(in the rows, 128 means zero)
Known rows, with every step that occurs:
pipat/mopo/kotanaf/domin: [163 132 152 122 104 162 107 142 152 165 152 143 146 142 118 122]
kotanaf/domin/lalavo/pipat: [161 130 101 152  82 159 166 116  98 116  90 194 129 114  96 205]
lami/mopo/lalavo/pipat: [142 157 166 131 220 167 108 147 132 111  92 148 137 160 124  98]
domin/lalavo/pipat: [153 139 123 106 114 134 182 122  78 122  85 168 128 150 131 196]
kotanaf/pipat/mopo/lami/lalavo: [141 158 168 122 147 114  86 122 146 134 113 130 148 207 118  76]
lalavo/pipat/mopo/kotanaf/domin: [171 119 162 142  92 189 128 138 160 134 131 130 150 152 123 162]
pipat/domin/lalavo: [161 136 102 107 107 111 168 105  80 159 114 186 134 104 113 163]
kotanaf/domin: [165 132 108 148 117 135 120 120 101 146 123 179 123 111  95 121]
lalavo/pipat/mopo: [173 128 179 121 123 127 153 125 110 151 108 113 130 170 152 138]
mopo/lalavo: [145 165 144  93 217 121 109 143  97 137 119 152 112 151 143  98]
lami/pipat/mopo/kotanaf/domin/lalavo: [142 123 109 107  72 140 112 129 142 204 142 189 184 130 103 142]
domin/lalavo/pipat/mopo: [163 133 165 109  97 120 175 124  96 152  96 137 133 168 150 180]
kotanaf/pipat: [156 138 116  89 153 103  96 121 101 177 110 191 134 135 106 106]
kotanaf/pipat/domin/lalavo: [160 125  90  96 113 101 126 106 100 181 108 224 147  92  90 155]
pipat/mopo/lami: [163 152 188 115 119 115 146 134 116 130 133 110 126 210 154 101]
lalavo/pipat/mopo/lami: [171 139 196 131 113 145 169 135 127 102 112  94 131 219 158 137]
pipat/mopo/kotanaf: [155 143 173  79 138 137 122 145 132 171 145 120 146 175 152 112]

Rows:
[148 143 113 105 128 110 135 122  98 142 124 161 157 183 117  89] | mopo/lami/pipat
[161 139 154 153 199 172 116 133 143 120 104 153 147 123 112 102] | lami/mopo/lalavo/pipat/domin
[144 139 117  63 160 136  89 142 132 164 128 183 155 148 109 120] | mopo/kotanaf/pipat
[170 139 141 134 184 156 139 128 119 114 105 145 129 127 136 144] | mopo/lalavo/pipat/domin
[162 133 118 154 145 153 151  97 110 109  91 135 142 124 107 141] | lami/lalavo/pipat/domin
[151 137 137 112  79 157 128 137 139 164 141 169 149 134 118 163] | pipat/mopo/kotanaf/domin/lalavo
[155 137 110 121 119 174 113 137 131 137 142 176 142 126 100 141] | mopo/kotanaf/domin
[154 160 188  98 196 108 102 145 118 167 129 122 117 167 167  82] | pipat/mopo/lalavo
[143 164 146 142 153 164 162 125 115  54  87 110 132 208 128 137] | mopo/lami/lalavo/pipat
[136 174 138 123 167 137 135 122 106  82 109 125 127 198 121  95] | mopo/lami/lalavo
[164 132 157  92 135  89  89 124 121 206 121 158 141 152 128  93] | kotanaf/pipat/mopo
[167 134 163 166  51 163 174 128 132  94 105 146 133 183 122 190] | kotanaf/domin/lalavo/pipat/mopo/lami
[150 129  91  72 112 138 121 122 130 174 126 216 166 106  96 169] | mopo/kotanaf/pipat/domin/lalavo
[159 148 181 115  86 141 193 129 113  97 101 122 134 211 155 181] | domin/lalavo/pipat/mopo/lami
[154 143 175 138 145 134 137 115 116 130  93  97 132 177 142 123] | lami/lalavo/pipat/mopo
[150 135 168  83 100 159 167 143 127 140 115 131 154 180 154 193] | domin/lalavo/pipat/mopo/kotanaf
[162 123 107  86 142 146  99 127 143 170 136 190 165 112  94 130] | mopo/kotanaf/pipat/domin
[150 126 144  69 129 122 106 134 133 213 148 138 181 167 136  88] | lami/pipat/mopo/kotanaf
[152 152 153 112 207 150 134 146 106 107  96 138 116 163 151 137] | mopo/lalavo/pipat
